Below is a small trained network, with its code and all its weights. Each question gives an input and a target symbol and asks what happens when units are switched off, that is, made to give their printed mean instead of their output.

import numpy as np


def w(rows, s, z=0):
    codes = np.array(rows[::2]) - 128.0
    scale = np.full(codes.shape[1], s)
    scale[-1] = z or s
    return codes * scale


def norm(h):
    return h / np.sqrt((h * h).mean(-1, keepdims=True) + 1e-5)


def f(y):
    return y / 2 * (1 + np.tanh(0.7978845608 * (y + 0.044715 * y**3)))


def softmax(a):
    e = np.exp(a - a.max(-1, keepdims=True))
    return e / e.sum(-1, keepdims=True)


def log_softmax(a):
    a = a - a.max(-1, keepdims=True)
    return a - np.log(np.exp(a).sum(-1, keepdims=True))


def net(x, mask):
    ids = ['βγδεζηθλμξπσφψω'.index(c) for c in x.split()]
    T = len(ids)
    res = E[ids] + P[:T]
    u = 0
    for l in range(3):
        r = norm(res)
        for j in range(2):
            rows = slice(2 * j, 2 * j + 2)
            q, k, v = (r @ M[l][rows].T for M in (Q, K, V))
            z = softmax(np.where(np.tri(T) > 0, q @ k.T / 2**0.5, -1e9)) @ v
            o = O[l][rows]
            res = res + np.where(mask[u + j], z, o[:, -1]) @ o[:, :-1]
        u += 2
        y = f(norm(res) @ A[l][:, :-1].T + A[l][:, -1])
        res = res + np.where(mask[u : u + 4], y, B[l][:, -1]) @ B[l][:, :-1]
        u += 4
    return log_softmax(norm(res)[-1] @ U[:, :-1].T + U[:, -1])


Q, K, V, O, A, B = {}, {}, {}, {}, {}, {}
E = w([
[145,33,55,108],'β',
[107,36,95,40],'γ',
[95,155,162,164],'δ',
[107,54,112,62],'ε',
[127,159,156,215],'ζ',
[110,59,135,146],'η',
[95,156,147,219],'θ',
[169,99,75,223],'λ',
[143,173,147,210],'μ',
[105,155,160,237],'ξ',
[147,140,116,251],'π',
[113,117,142,179],'σ',
[72,172,191,171],'φ',
[105,4,106,100],'ψ',
[30,136,206,57],'ω',
],0.0031)
P = w([
[136,114,182,176],'0',
[71,180,82,185],'1',
[188,238,25,82],'2',
[89,148,254,122],'3',
[220,134,183,106],'4',
[205,184,53,113],'5',
[78,89,172,139],'6',
[18,123,60,199],'7',
],0.0032)
Q[0] = w([
[130,118,81,160],'L0H1',
[244,119,200,98],'L0H1',
[163,137,157,113],'L0H2',
[104,135,139,127],'L0H2',
],0.011)
K[0] = w([
[195,114,141,163],'L0H1',
[2,135,57,176],'L0H1',
[116,83,104,123],'L0H2',
[103,136,159,104],'L0H2',
],0.0087)
V[0] = w([
[3,182,173,49],'L0H1',
[65,67,86,93],'L0H1',
[24,173,94,107],'L0H2',
[170,70,136,84],'L0H2',
],0.0044)
O[0] = w([
[2,169,55,176,100],'L0H1',
[115,60,126,172,42],'L0H1',
[144,67,197,171,157],'L0H2',
[68,183,101,109,6],'L0H2',
],0.0068,0.0014)
A[0] = w([
[107,252,170,100,72],'L0N1',
[224,125,64,189,145],'L0N2',
[213,137,191,219,161],'L0N3',
[125,101,94,29,253],'L0N4',
],0.0033,0.0013)
B[0] = w([
[41,98,58,14,133],'L0N1',
[50,100,187,162,182],'L0N2',
[19,53,110,3,251],'L0N3',
[99,253,112,246,162],'L0N4',
],0.0024,0.0018)
Q[1] = w([
[151,2,177,153],'L1H1',
[222,36,118,140],'L1H1',
[118,86,106,246],'L1H2',
[109,185,38,165],'L1H2',
],0.0043)
K[1] = w([
[160,3,163,183],'L1H1',
[159,99,153,195],'L1H1',
[99,189,178,23],'L1H2',
[68,157,193,109],'L1H2',
],0.0044)
V[1] = w([
[186,90,181,255],'L1H1',
[70,205,167,49],'L1H1',
[141,195,221,33],'L1H2',
[88,167,143,92],'L1H2',
],0.0043)
O[1] = w([
[60,253,154,17,249],'L1H1',
[206,147,4,134,121],'L1H1',
[91,153,78,15,183],'L1H2',
[123,200,127,83,121],'L1H2',
],0.0032,0.0017)
A[1] = w([
[125,158,138,161,150],'L1N1',
[163,162,51,171,97],'L1N2',
[1,46,69,158,4],'L1N3',
[137,41,102,93,235],'L1N4',
],0.0046,0.0016)
B[1] = w([
[113,77,86,1,175],'L1N1',
[111,48,227,52,165],'L1N2',
[130,233,162,245,253],'L1N3',
[6,132,235,166,227],'L1N4',
],0.0027,0.00066)
Q[2] = w([
[44,206,57,121],'L2H1',
[61,121,248,143],'L2H1',
[164,2,182,143],'L2H2',
[160,129,170,29],'L2H2',
],0.0038)
K[2] = w([
[130,135,166,117],'L2H1',
[92,231,186,135],'L2H1',
[4,150,149,231],'L2H2',
[106,155,127,188],'L2H2',
],0.0035)
V[2] = w([
[74,237,162,184],'L2H1',
[5,122,154,143],'L2H1',
[130,200,134,33],'L2H2',
[108,236,138,189],'L2H2',
],0.0033)
O[2] = w([
[148,219,86,29,206],'L2H1',
[116,1,71,47,222],'L2H1',
[100,116,163,157,251],'L2H2',
[51,197,227,100,150],'L2H2',
],0.003,0.0016)
A[2] = w([
[92,235,48,62,117],'L2N1',
[25,77,164,201,162],'L2N2',
[173,231,1,129,68],'L2N3',
[157,187,161,82,255],'L2N4',
],0.004,0.0019)
B[2] = w([
[130,29,62,133,203],'L2N1',
[190,128,113,96,240],'L2N2',
[145,46,187,94,134],'L2N3',
[214,182,4,139,249],'L2N4',
],0.0036,0.0021)
U = w([
[203,36,162,167,80],'β',
[128,119,137,220,162],'γ',
[57,18,9,95,178],'δ',
[119,162,131,219,189],'ε',
[160,171,73,91,72],'ζ',
[118,80,169,68,39],'η',
[103,156,103,89,4],'θ',
[230,153,163,123,190],'λ',
[211,185,77,113,152],'μ',
[119,171,107,83,20],'ξ',
[186,232,197,90,106],'π',
[159,147,115,81,93],'σ',
[113,161,71,109,138],'φ',
[72,59,254,123,194],'ψ',
[8,187,80,178,223],'ω',
],0.0076,0.0026)

Each question gives the input, a string of symbols that net reads in full, and the target symbol t.
The units are the heads (2 rows each of Q, K, V and O) and the neurons (one row each of A and B). Each row of codes is followed by its name. A weight is (code - 128) times the scale printed after its matrix; where a second scale follows, it is the last column's (O, A, B and U).
mask holds one flag per unit, layer by layer, with each layer's heads first. A switched-off unit (its flag False) gives its mean, the last column of its rows in O or B, instead of its output. The means were averaged over made-up inputs and are rounded, as every weight is.
A unit's drop is (log p(t) with every unit on - log p(t) with that unit switched off) / (log p(t) with every unit on - log p(t) with every unit switched off).
The circuit of an input: a set's keep is (log p(t) with only the set's units on - log p(t) with every unit switched off) / (log p(t) with every unit on - log p(t) with every unit switched off). Starting from the 12 units with the biggest drops (on a tie, the unit counted first), units are removed one at a time, each time the one whose removal leaves the highest keep (on an exact tie, the one counted first), for as long as the keep stays at least 0.8.
circuit, biggest first: the units of the circuit, biggest drop first
most important unit: the unit with the biggest drop
top k neurons: the k neurons with the biggest drops, biggest first
top k neurons in layer l: the k neurons of layer l with the biggest drops, biggest first
heads that matter: for each layer, one digit per head in row order, 1 if its drop is at least 0.15 and else 0, layers parted by /
drop of u: that unit's drop, to one decimal
input ω σ σ, target δ: heads that matter : 10 / 00 / 10
input ω δ γ φ η ε ω, target ω: top 2 neurons in layer 1 : (L1N3, L1N2)
input η ψ β ε ξ, target ψ: heads that matter : 10 / 10 / 00
input δ ξ θ θ δ δ ε μ, target δ: heads that matter : 10 / 11 / 00
input ε ω δ δ ε, target ω: circuit, biggest first : (L0H1)
input δ ψ λ β β, target ψ: heads that matter : 10 / 10 / 00
input ε ξ ω ζ ω μ ζ, target ω: top 2 neurons : (L1N3, L2N4)
input λ δ δ ω ψ, target δ: top 2 neurons : (L0N3, L2N1)
input π φ ε δ ψ η μ ξ, target ψ: heads that matter : 10 / 00 / 00
input ψ γ ξ ψ ψ ψ π, target ψ: heads that matter : 10 / 11 / 00
input δ δ δ δ ψ ω δ δ, target ψ: heads that matter : 11 / 00 / 00
input δ ψ θ λ ε, target ψ: heads that matter : 10 / 00 / 00
input δ δ δ δ σ, target δ: heads that matter : 10 / 01 / 10
input γ ψ δ π ψ, target ψ: most important unit : L0H1
input ε ψ π δ ψ ψ μ η, target ψ: heads that matter : 10 / 10 / 00
input δ δ δ ω ψ, target δ: top 3 neurons : (L0N3, L0N4, L2N1)
input θ δ δ η ε, target δ: circuit, biggest first : (L0H1, L1H1)
input δ ω λ δ ω, target ω: heads that matter : 10 / 00 / 00
input ζ δ ψ λ θ, target δ: heads that matter : 10 / 00 / 00
input ω ω ε, target δ: most important unit : L2H1
input β δ π γ π, target δ: heads that matter : 11 / 00 / 00
input ψ ξ ε ψ ψ ω μ, target ω: top 2 neurons : (L1N2, L2N3)
input δ β λ ξ δ μ ψ π, target δ: top 2 neurons : (L2N1, L2N3)
input γ δ δ ω δ δ π ξ, target δ: top 2 neurons : (L0N3, L2N1)
input δ λ π δ δ δ ξ ξ, target δ: top 4 neurons : (L2N1, L0N3, L0N1, L2N3)
input ω ω ψ λ θ, target ω: drop of L0H1 : 0.8
